Below is a small trained network, with its code and all its weights. Each question gives an input and a class and asks what happens when units are switched off, that is, made to give their printed mean instead of their output.

import numpy as np


def w(rows, s, z=0):
    codes = np.array(rows[::2]) - 128.0
    scale = np.full(codes.shape[1], s)
    scale[-1] = z or s
    return codes * scale


def norm(h):
    return h / np.sqrt((h * h).mean(-1, keepdims=True) + 1e-5)


def f(y):
    return y / 2 * (1 + np.tanh(0.7978845608 * (y + 0.044715 * y**3)))


def log_softmax(a):
    a = a - a.max(-1, keepdims=True)
    return a - np.log(np.exp(a).sum(-1, keepdims=True))


def net(x, mask):
    res = np.array(x, float).reshape(1, 4) / 4 @ E
    u = 0
    for l in range(2):
        y = f(norm(res) @ A[l][:, :-1].T + A[l][:, -1])
        res = res + np.where(mask[u : u + 8], y, B[l][:, -1]) @ B[l][:, :-1]
        u += 8
    return log_softmax(norm(res)[-1] @ U[:, :-1].T + U[:, -1])


A, B = {}, {}
E = w([
[128,121,141,4,130,2],'x0',
[115,133,184,233,31,86],'x1',
[70,178,11,189,90,63],'x2',
[127,127,129,128,131,128],'x3',
],0.0086)
A[0] = w([
[119,184,73,138,119,151,108],'L0N1',
[123,169,171,157,100,65,123],'L0N2',
[84,152,69,147,181,12,25],'L0N3',
[149,144,195,147,99,105,22],'L0N4',
[164,47,184,60,146,18,91],'L0N5',
[106,117,215,174,41,105,253],'L0N6',
[108,103,37,157,90,167,144],'L0N7',
[231,78,156,138,130,183,159],'L0N8',
],0.011,0.0045)
B[0] = w([
[40,103,165,164,178,66,158],'L0N1',
[158,24,94,200,132,1,166],'L0N2',
[159,135,55,103,71,167,187],'L0N3',
[85,152,171,63,172,121,144],'L0N4',
[105,194,193,143,223,90,255],'L0N5',
[107,110,175,139,45,146,246],'L0N6',
[111,151,148,149,240,181,185],'L0N7',
[199,96,77,151,83,77,208],'L0N8',
],0.0089,0.0085)
A[1] = w([
[147,171,80,56,91,48,214],'L1N1',
[59,128,95,167,159,128,141],'L1N2',
[117,120,168,140,6,165,70],'L1N3',
[191,108,94,180,165,209,94],'L1N4',
[166,140,47,50,151,124,53],'L1N5',
[125,187,127,115,208,189,114],'L1N6',
[54,157,134,62,136,64,1],'L1N7',
[193,54,73,85,181,184,87],'L1N8',
],0.013,0.0067)
B[1] = w([
[194,129,76,87,78,183,254],'L1N1',
[45,145,211,116,145,124,196],'L1N2',
[153,148,93,52,245,244,207],'L1N3',
[142,67,75,82,65,69,197],'L1N4',
[51,205,255,165,99,224,185],'L1N5',
[214,105,66,93,199,79,221],'L1N6',
[69,86,143,215,27,217,170],'L1N7',
[113,107,72,207,76,20,189],'L1N8',
],0.0082,0.0072)
U = w([
[167,83,78,133,71,71,252],'0',
[184,161,139,57,208,108,94],'1',
[63,142,81,133,252,120,17],'2',
[90,212,87,79,98,193,108],'3',
[177,83,179,129,111,226,64],'4',
[104,129,240,112,130,67,86],'5',
[30,131,168,183,123,149,176],'6',
],0.024,0.0041)

Each question gives the input, the list of numbers given to net, and the class t.
The units are the neurons (one row each of A and B). Each row of codes is followed by its name. A weight is (code - 128) times the scale printed after its matrix; where a second scale follows, it is the last column's (A, B and U).
mask holds one flag per neuron, layer by layer. A switched-off neuron (its flag False) gives its mean, the last column of its row in B, instead of its output. The means were averaged over made-up inputs and are rounded, as every weight is.
A unit's drop is (log p(t) with every unit on - log p(t) with that unit switched off) / (log p(t) with every unit on - log p(t) with every unit switched off).
The circuit of an input: a set's keep is (log p(t) with only the set's units on - log p(t) with every unit switched off) / (log p(t) with every unit on - log p(t) with every unit switched off). Starting from the 12 units with the biggest drops (on a tie, the unit counted first), units are removed one at a time, each time the one whose removal leaves the highest keep (on an exact tie, the one counted first), for as long as the keep stays at least 0.8.
units of the circuit, in order: the units of the circuit, biggest drop first
top k neurons: the k neurons with the biggest drops, biggest first
k most important neurons of layer l: the k neurons of layer l with the biggest drops, biggest first
drop of u: that unit's drop, to one decimal
input [1,-7,1,-5], class 3: units of the circuit, in order : (L1N5)
input [8,-5,1,-7], class 3: units of the circuit, in order : (L1N7 L1N5)
input [-4,0,-5,-7], class 0: units of the circuit, in order : (L0N8 L1N4)
input [-3,8,-1,-5], class 4: 3 most important neurons of layer 0 : (L0N5 L0N6 L0N1)
input [1,0,2,-1], class 3: 3 most important neurons of layer 0 : (L0N3 L0N8 L0N1)
input [-6,-5,0,-7], class 0: 2 most important neurons of layer 1 : (L1N4 L1N8)
input [1,-6,6,-3], class 3: top 3 neurons : (L0N3 L0N5 L1N5)
input [0,7,-3,4], class 4: top 4 neurons : (L1N3 L0N6 L0N5 L0N1)
input [-5,-6,0,-5], class 0: top 3 neurons : (L0N5 L1N4 L1N8)
input [0,5,8,7], class 6: 3 most important neurons of layer 1 : (L1N2 L1N6 L1N4)
input [-5,-1,3,-5], class 2: top 2 neurons : (L0N7 L1N6)
input [2,-4,7,-3], class 3: drop of L0N3 : 0.5
input [-1,1,7,-5], class 6: drop of L1N3 : 0.4
input [-3,-6,-7,6], class 0: top neuron : (L1N8)
input [-7,0,-5,-8], class 0: drop of L1N4 : 0.3
